X = [57 43 57 35 92 55 14 84 67 68 46]
X[0] = 57
X[8] = 67
X[6] = 14
X[10] = 46

B =
array([[ 14,  -6,   0,  28, -10,  15,   1,  11,  10,  -4,  17,   9,   7,
         13],
       [ 22,   4,   3,  -6,   8,  13,  17, -18,   9,  -5,  21,   3,   8,
         28],
       [  1,   6,  -9,  27,  -7,  20,  -7,   9,  22, -21,  21,  19,  -2,
          8],
       [-15,  18,  10,  -2,   8,  11,   7,   8,   8,   6,   9,  24,  -5,
          9],
       [ 17,   5,  -1,  29,  15,   8,  -4,  12,  18,  -2,   1,  -1,  17,
         -9],
       [ -2,   2,  14,  20,  -2,   5,   3,  26,   2,  20,   2,  11,   7,
          1],
       [ 35,   2,  -7,  21,   6,  -7,  -4,   5,  19,  -3,   1, -13,  21,
         -7],
       [ 40, -14,  -1,  35,  -2,   5,   3,  13,   8,   5,   7, -14,  26,
          4],
       [ -7,  34,   3, -18,  33,   0,   6,  -6,  20,  -2,   0,  13,   0,
         -3],
       [ 15,  12,  17,   5,  33,  -6,  11,  21,   2,  30, -15, -11,  23,
        -14],
       [ 33, -12,  10,  23,  14,  20,  15,  10,   1,  10,  10, -10,  24,
         13],
       [  6,  27,   7, -31,  15, -16,  13, -18,  11,  10,   1,   3,   2,
          8],
       [ -5,  -2,   6,  25,   1,  42,   8,  12,   8, -10,  28,  28,  -1,
         25],
       [ 37, -16,  10,  25,   5,  17,  14,  10,  -1,  12,  11, -12,  24,
         16],
       [  9,   0,  11,  -3, -22,  -7,  11,  -2,  -2,  17,  13,   8,  -2,
         22],
       [ 10,  12,  -5,   1,  -4,   3,   2, -10,  18, -12,  16,  11,   0,
         13]])
Rows and columns are counted from 0.
row 0 col 0 => 14
row 5 col 13 => 1
row 14 col 11 => 8
row 8 col 1 => 34
row 15 col 4 => -4
row 2 col 9 => -21
row 4 col 10 => 1
row 4 col 9 => -2
row 5 col 9 => 20
row 9 col 4 => 33
row 9 col 9 => 30
row 3 col 4 => 8
row 8 col 9 => -2
row 14 col 8 => -2
row 8 col 13 => -3
row 4 col 0 => 17
row 0 col 1 => -6
row 2 col 1 => 6
row 10 col 9 => 10
row 1 col 6 => 17
row 1 col 7 => -18
row 4 col 5 => 8
row 12 col 0 => -5
row 12 col 2 => 6
row 14 col 3 => -3
row 13 col 4 => 5
row 6 col 1 => 2
row 9 col 11 => -11
row 3 col 3 => -2
row 14 col 13 => 22
row 11 col 12 => 2
row 1 col 9 => -5
row 1 col 8 => 9
row 1 col 4 => 8
row 10 col 8 => 1
row 8 col 10 => 0
row 12 col 7 => 12

m = [ 94 229  94 239 125  79 141 232  51]
m[0]	94
m[7]	232

A =
[[ 0.8 -1.1 -0.5 -0.8  2.2]
 [ 0.7  1.3 -1.3 -0.4 -1.7]
 [-1.5  0.2  0.0  1.5  1.2]]
A[-3, -5] -> 0.8
A[:, -1] -> [2.2, -1.7, 1.2]
A[-3, 2] -> -0.5
A[0] -> [0.8, -1.1, -0.5, -0.8, 2.2]
A[2, -2] -> 1.5
A[-2, 1] -> 1.3
A[1, 0] -> 0.7
A[2, -4] -> 0.2
A[2, -1] -> 1.2

x =
array([[  25,  104, -113, -225, -109,  187, -298],
       [ 118,  -81,  -77,  217,   -8,  -97,   99],
       [  56,   -2,  -82,    5,  -50,   23,  -75],
       [ -20,   55,   38,  -74,   13,   68,  -39],
       [ -87,  241,  -54, -533, -126,  372, -501],
       [ -85,  236,  -56, -525, -127,  366, -495],
       [ -78,  226,  -61, -505, -127,  353, -483],
       [ -20,   56,   38,  -74,   14,   69,  -39],
       [ -80,  234,  -60, -518, -127,  364, -493],
       [ -19,   58,   40,  -74,   15,   71,  -38],
       [ 121,  -97,  -64,  259,    8, -127,  146],
       [ -95,  235,  -51, -533, -126,  364, -495],
       [ 118,  -94,  -65,  248,    6, -121,  136],
       [-102,  251,  -47, -563, -128,  385, -517]])
x[0, 0] = 25
x[:, 5] = [187, -97, 23, 68, 372, 366, 353, 69, 364, 71, -127, 364, -121, 385]
x[7] = [-20, 56, 38, -74, 14, 69, -39]
x[11, 5] = 364
x[2, 3] = 5
x[6, 6] = -483
x[3, 2] = 38
x[8, 1] = 234
x[5, 6] = -495
x[6] = [-78, 226, -61, -505, -127, 353, -483]
x[4, 2] = -54
x[0, 4] = -109
x[11, 1] = 235
x[10] = [121, -97, -64, 259, 8, -127, 146]
x[8] = [-80, 234, -60, -518, -127, 364, -493]
x[9, 5] = 71
x[12, 2] = -65
x[1] = [118, -81, -77, 217, -8, -97, 99]
x[13, 5] = 385
x[:, 4] = [-109, -8, -50, 13, -126, -127, -127, 14, -127, 15, 8, -126, 6, -128]
x[9, 2] = 40
x[:, 2] = [-113, -77, -82, 38, -54, -56, -61, 38, -60, 40, -64, -51, -65, -47]
x[13, 1] = 251
x[6, 2] = -61
x[12, 1] = -94
x[13, 0] = -102
x[4, 0] = -87
x[:, 6] = [-298, 99, -75, -39, -501, -495, -483, -39, -493, -38, 146, -495, 136, -517]
x[7, 6] = -39
x[3] = [-20, 55, 38, -74, 13, 68, -39]
x[2, 0] = 56
x[6, 5] = 353
x[4, 5] = 372

a =
1	-35	36	-35
-17	24	-42	18
9	-37	24	-26
-38	18	17	-28
-47	34	5	-21
Rows and columns are counted from 0.
(0, 0) -> 1
(1, 0) -> -17
(2, 0) -> 9
(4, 0) -> -47
(0, 2) -> 36
(1, 3) -> 18
(3, 0) -> -38
(4, 1) -> 34

arr =
array([[-272,   71,  -48,  154, -205,  155,  170],
       [ 351,  125,  193,  196, -214,    7,  -44],
       [-228,   44,  -40,  355, -361,   43,  -20],
       [ 123,  269,  102, -322,  211,  -56,  -47],
       [ 104,  -35,   86, -180,   74,   -7,    5],
       [  36,   38,   36,   59,   11,   87,  -44],
       [-316, -142, -205,   31,  273,  231,   64],
       [ 223,   64,  447, -550,  -49,  -47,  252],
       [ -73,  178,   41,  367, -233,  100, -301]])
arr[0][0]: -272
arr[2][5]: 43
arr[:, 6]: [170, -44, -20, -47, 5, -44, 64, 252, -301]
arr[4][4]: 74
arr[:, 5]: [155, 7, 43, -56, -7, 87, 231, -47, 100]
arr[:, 1]: [71, 125, 44, 269, -35, 38, -142, 64, 178]
arr[8][4]: -233
arr[7]: [223, 64, 447, -550, -49, -47, 252]
arr[:, 4]: [-205, -214, -361, 211, 74, 11, 273, -49, -233]
arr[5][1]: 38
arr[5][2]: 36
arr[2][6]: -20
arr[2][3]: 355
arr[6]: [-316, -142, -205, 31, 273, 231, 64]
arr[5][3]: 59
arr[2][1]: 44
arr[8][3]: 367
arr[5][0]: 36
arr[4][3]: -180
arr[8][0]: -73
arr[1][4]: -214
arr[:, 0]: [-272, 351, -228, 123, 104, 36, -316, 223, -73]
arr[3][6]: -47
arr[6][6]: 64
arr[6][0]: -316
arr[0][1]: 71
arr[2][4]: -361
arr[1][1]: 125
arr[3][1]: 269
arr[:, 2]: [-48, 193, -40, 102, 86, 36, -205, 447, 41]
arr[3][0]: 123
arr[6][2]: -205
